Below is a small trained network, with its code and all its weights. Each question gives an input and a class and asks what happens when units are switched off, that is, made to give their printed mean instead of their output.

import numpy as np


def w(rows, s, z=0):
    codes = np.array(rows[::2]) - 128.0
    scale = np.full(codes.shape[1], s)
    scale[-1] = z or s
    return codes * scale


def norm(h):
    return h / np.sqrt((h * h).mean(-1, keepdims=True) + 1e-5)


def f(y):
    return y / 2 * (1 + np.tanh(0.7978845608 * (y + 0.044715 * y**3)))


def log_softmax(a):
    a = a - a.max(-1, keepdims=True)
    return a - np.log(np.exp(a).sum(-1, keepdims=True))


def net(x, mask):
    res = np.array(x, float).reshape(1, 5) / 4 @ E
    u = 0
    for l in range(2):
        y = f(norm(res) @ A[l][:, :-1].T + A[l][:, -1])
        res = res + np.where(mask[u : u + 11], y, B[l][:, -1]) @ B[l][:, :-1]
        u += 11
    return log_softmax(norm(res)[-1] @ U[:, :-1].T + U[:, -1])


A, B = {}, {}
E = w([
[218,207,4,8],'x0',
[47,109,36,169],'x1',
[82,254,195,163],'x2',
[111,116,116,120],'x3',
[118,120,120,119],'x4',
],0.0071)
A[0] = w([
[234,38,80,144,99],'0.n0',
[94,95,144,168,5],'0.n1',
[122,95,138,161,54],'0.n2',
[118,190,186,97,125],'0.n3',
[147,84,237,149,234],'0.n4',
[69,84,47,215,111],'0.n5',
[161,15,109,134,17],'0.n6',
[184,174,60,93,200],'0.n7',
[2,33,116,130,168],'0.n8',
[99,136,124,22,207],'0.n9',
[57,170,40,197,176],'0.n10',
],0.011,0.0017)
B[0] = w([
[25,141,193,44,229],'0.n0',
[137,184,38,162,156],'0.n1',
[111,116,79,156,142],'0.n2',
[132,187,224,83,179],'0.n3',
[199,54,91,174,238],'0.n4',
[191,56,157,108,225],'0.n5',
[55,219,186,84,203],'0.n6',
[168,61,56,234,253],'0.n7',
[151,102,117,173,249],'0.n8',
[161,85,114,164,185],'0.n9',
[189,188,249,52,220],'0.n10',
],0.013,0.0058)
A[1] = w([
[246,90,106,112,98],'1.n0',
[127,160,73,110,35],'1.n1',
[171,178,51,69,112],'1.n2',
[2,81,79,94,251],'1.n3',
[135,133,121,128,94],'1.n4',
[125,132,111,136,65],'1.n5',
[191,95,167,107,84],'1.n6',
[168,169,49,54,165],'1.n7',
[116,221,142,181,126],'1.n8',
[107,86,85,198,171],'1.n9',
[136,107,43,203,110],'1.n10',
],0.013,0.0027)
B[1] = w([
[137,89,119,25,255],'1.n0',
[120,114,89,172,122],'1.n1',
[90,55,154,251,152],'1.n2',
[183,226,241,163,192],'1.n3',
[126,132,128,136,124],'1.n4',
[143,144,113,150,118],'1.n5',
[64,89,95,68,203],'1.n6',
[97,102,174,235,159],'1.n7',
[115,170,187,139,144],'1.n8',
[191,168,82,149,182],'1.n9',
[232,163,142,136,190],'1.n10',
],0.018,0.0088)
U = w([
[167,130,177,70,206],'0',
[169,142,176,66,190],'1',
[167,75,93,235,131],'2',
[35,225,186,128,198],'3',
[136,81,168,6,77],'4',
[81,189,53,80,62],'5',
[51,209,36,110,2],'6',
],0.011,0.0081)

Each question gives the input, the list of numbers given to net, and the class t.
The units are the neurons (one row each of A and B). Each row of codes is followed by its name. A weight is (code - 128) times the scale printed after its matrix; where a second scale follows, it is the last column's (A, B and U).
mask holds one flag per neuron, layer by layer. A switched-off neuron (its flag False) gives its mean, the last column of its row in B, instead of its output. The means were averaged over made-up inputs and are rounded, as every weight is.
A unit's drop is (log p(t) with every unit on - log p(t) with that unit switched off) / (log p(t) with every unit on - log p(t) with every unit switched off).
The circuit of an input: a set's keep is (log p(t) with only the set's units on - log p(t) with every unit switched off) / (log p(t) with every unit on - log p(t) with every unit switched off). Starting from the 12 units with the biggest drops (on a tie, the unit counted first), units are removed one at a time, each time the one whose removal leaves the highest keep (on an exact tie, the one counted first), for as long as the keep stays at least 0.8.
circuit, biggest first: the units of the circuit, biggest drop first
most important unit: the unit with the biggest drop
k most important neurons: the k neurons with the biggest drops, biggest first
top k neurons in layer l: the k neurons of layer l with the biggest drops, biggest first
drop when u is switched off: that unit's drop, to one decimal
input [6,4,-2,-4,-3], class 2: circuit, biggest first	[1.n2]
input [4,7,-7,-2,6], class 3: circuit, biggest first	[0.n0; 0.n4; 0.n6; 1.n0]
input [8,7,3,2,-4], class 2: top 2 neurons in layer 1	[1.n2; 1.n7]
input [7,-6,-7,3,4], class 2: circuit, biggest first	[1.n7; 1.n2]
input [-8,-1,7,3,-5], class 2: circuit, biggest first	[0.n4; 1.n0]
input [4,-8,8,4,5], class 3: circuit, biggest first	[0.n5; 1.n0; 1.n10]
input [-5,-1,5,-2,2], class 2: circuit, biggest first	[1.n0; 1.n3]
input [-7,-3,5,-3,2], class 2: circuit, biggest first	[0.n4; 0.n10]
input [-5,-8,5,-3,6], class 4: 2 most important neurons	[0.n4; 0.n6]
input [5,-2,7,-6,3], class 3: 3 most important neurons	[0.n4; 0.n3; 0.n5]
input [4,-6,2,-4,5], class 4: top 3 neurons in layer 1	[1.n0; 1.n3; 1.n6]
input [-4,-8,1,-1,-2], class 4: 2 most important neurons	[0.n7; 0.n4]
input [8,-6,-2,5,0], class 2: top 2 neurons in layer 1	[1.n2; 1.n7]
input [-2,6,2,-4,-4], class 4: 2 most important neurons	[0.n5; 0.n10]
input [2,-6,8,-6,7], class 3: 2 most important neurons	[0.n5; 1.n0]
input [8,3,-7,-7,-6], class 2: 2 most important neurons	[0.n7; 1.n2]
input [5,-4,-8,5,-6], class 3: most important neuron	[0.n0]
input [4,4,6,0,-5], class 3: top 3 neurons in layer 0	[0.n4; 0.n5; 0.n8]
input [2,-5,-8,3,3], class 3: drop when 1.n0 is switched off	0.1
input [5,1,-8,5,-3], class 3: drop when 0.n0 is switched off	0.6
input [-7,-3,1,2,6], class 2: drop when 1.n10 is switched off	-0.1
input [3,2,-8,-6,0], class 3: most important unit	0.n0
